Below are the code and all the weights of a small trained network. Each question names an input and a target symbol and asks about switching units off, where a switched-off unit gives its printed mean instead of its output.

import numpy as np


def w(rows, s, z=0):
    codes = np.array(rows[::2]) - 128.0
    scale = np.full(codes.shape[1], s)
    scale[-1] = z or s
    return codes * scale


def norm(h):
    return h / np.sqrt((h * h).mean(-1, keepdims=True) + 1e-5)


def f(y):
    return np.maximum(y, 0)


def softmax(a):
    e = np.exp(a - a.max(-1, keepdims=True))
    return e / e.sum(-1, keepdims=True)


def log_softmax(a):
    a = a - a.max(-1, keepdims=True)
    return a - np.log(np.exp(a).sum(-1, keepdims=True))


def net(x, mask):
    ids = ['ΔΘΠΦλμτψ'.index(c) for c in x.split()]
    T = len(ids)
    res = E[ids] + P[:T]
    q, k, v = (norm(res) @ M[0].T for M in (Q, K, V))
    z = softmax(np.where(np.tri(T) > 0, q @ k.T / 2**0.5, -1e9)) @ v
    res = res + np.where(mask[0], z, O[0][:, -1]) @ O[0][:, :-1]
    y = f(norm(res) @ A[0][:, :-1].T + A[0][:, -1])
    res = res + np.where(mask[1:13], y, B[0][:, -1]) @ B[0][:, :-1]
    return log_softmax(norm(res)[-1] @ U[:, :-1].T + U[:, -1])


Q, K, V, O, A, B = {}, {}, {}, {}, {}, {}
E = w([
[212,165,111],'Δ',
[96,106,2],'Θ',
[212,165,109],'Π',
[215,159,130],'Φ',
[207,177,87],'λ',
[179,151,206],'μ',
[138,230,172],'τ',
[182,35,180],'ψ',
],0.0021)
P = w([
[250,170,90],'0',
[235,170,107],'1',
[228,168,122],'2',
[214,162,133],'3',
[199,158,141],'4',
[187,156,149],'5',
[173,149,155],'6',
[159,144,157],'7',
[141,138,161],'8',
[126,134,167],'9',
[109,131,169],'10',
[86,122,179],'11',
[74,118,186],'12',
[60,109,187],'13',
],0.0021)
Q[0] = w([
[224,254,233],'head 0',
[236,239,191],'head 0',
],0.0078)
K[0] = w([
[32,101,202],'head 0',
[35,106,254],'head 0',
],0.0075)
V[0] = w([
[68,215,179],'head 0',
[143,254,41],'head 0',
],0.0032)
O[0] = w([
[177,255,138,177],'head 0',
[9,158,159,255],'head 0',
],0.0042,0.00086)
A[0] = w([
[212,3,128,122],'neuron 0',
[91,207,242,139],'neuron 1',
[199,205,131,176],'neuron 2',
[122,238,99,46],'neuron 3',
[165,61,118,91],'neuron 4',
[170,92,105,101],'neuron 5',
[90,225,116,79],'neuron 6',
[5,16,232,255],'neuron 7',
[128,22,172,161],'neuron 8',
[193,220,140,185],'neuron 9',
[199,77,97,114],'neuron 10',
[121,52,247,204],'neuron 11',
],0.0024,0.0019)
B[0] = w([
[41,129,102,151],'neuron 0',
[102,86,32,193],'neuron 1',
[64,92,142,241],'neuron 2',
[176,82,127,148],'neuron 3',
[100,149,149,134],'neuron 4',
[105,137,156,134],'neuron 5',
[170,82,105,145],'neuron 6',
[254,189,152,151],'neuron 7',
[104,94,52,142],'neuron 8',
[62,83,134,252],'neuron 9',
[77,143,165,148],'neuron 10',
[114,141,7,170],'neuron 11',
],0.0027,0.0035)
U = w([
[122,124,103,43],'Δ',
[130,130,125,3],'Θ',
[108,129,84,63],'Π',
[45,75,139,149],'Φ',
[87,110,89,193],'λ',
[229,161,181,193],'μ',
[87,251,146,171],'τ',
[215,43,93,188],'ψ',
],0.012,0.0044)

Each question gives the input, a string of symbols that net reads in full, and the target symbol t.
The units are the heads (2 rows each of Q, K, V and O) and the neurons (one row each of A and B). Each row of codes is followed by its name. A weight is (code - 128) times the scale printed after its matrix; where a second scale follows, it is the last column's (O, A, B and U).
mask holds one flag per unit, heads first, then neurons. A switched-off unit (its flag False) gives its mean, the last column of its rows in O or B, instead of its output. The means were averaged over made-up inputs and are rounded, as every weight is.
A unit's drop is (log p(t) with every unit on - log p(t) with that unit switched off) / (log p(t) with every unit on - log p(t) with every unit switched off).
The circuit of an input: a set's keep is (log p(t) with only the set's units on - log p(t) with every unit switched off) / (log p(t) with every unit on - log p(t) with every unit switched off). Starting from the 12 units with the biggest drops (on a tie, the unit counted first), units are removed one at a time, each time the one whose removal leaves the highest keep (on an exact tie, the one counted first), for as long as the keep stays at least 0.8.
units of the circuit, in order: the units of the circuit, biggest drop first
most important unit: the unit with the biggest drop
k most important neurons: the k neurons with the biggest drops, biggest first
drop when u is switched off: that unit's drop, to one decimal
input μ Φ Φ μ Φ Θ ψ μ Π Δ, target μ: units of the circuit, in order => [head 0; neuron 1]
input Φ μ Φ ψ Π μ μ Π λ λ Φ λ Θ μ, target μ: most important unit => neuron 7
input τ τ λ μ, target τ: units of the circuit, in order => [head 0; neuron 11; neuron 1]
input λ Π τ Φ ψ Π, target ψ: 2 most important neurons => [neuron 0; neuron 7]
input Φ μ Φ Π Θ μ Φ μ λ λ, target μ: units of the circuit, in order => [head 0; neuron 11]
input Π Φ Θ Π, target Φ: units of the circuit, in order => [head 0; neuron 11]
input μ Π μ Φ μ Φ Θ Φ, target Φ: 2 most important neurons => [neuron 7; neuron 9]
input Φ Φ Φ Φ μ Φ μ μ λ, target μ: 2 most important neurons => [neuron 1; neuron 11]
input Φ Φ Π ψ Φ Φ μ Π, target μ: 2 most important neurons => [neuron 1; neuron 11]
input Φ λ Φ τ Φ λ, target τ: 3 most important neurons => [neuron 11; neuron 8; neuron 0]
input Φ μ τ Φ Π Φ, target Φ: 4 most important neurons => [neuron 7; neuron 9; neuron 2; neuron 1]
input Φ τ ψ Φ λ μ Φ Φ Φ Φ ψ μ μ Π, target μ: drop when head 0 is switched off => 0.8
input Φ Θ Δ, target Φ: drop when neuron 11 is switched off => 0.1
input Φ Θ ψ μ Δ Δ Θ τ Δ, target τ: most important neuron => [neuron 11]
input τ Φ Φ τ τ τ λ μ Φ Π μ μ Δ Φ, target μ: drop when head 0 is switched off => 0.7
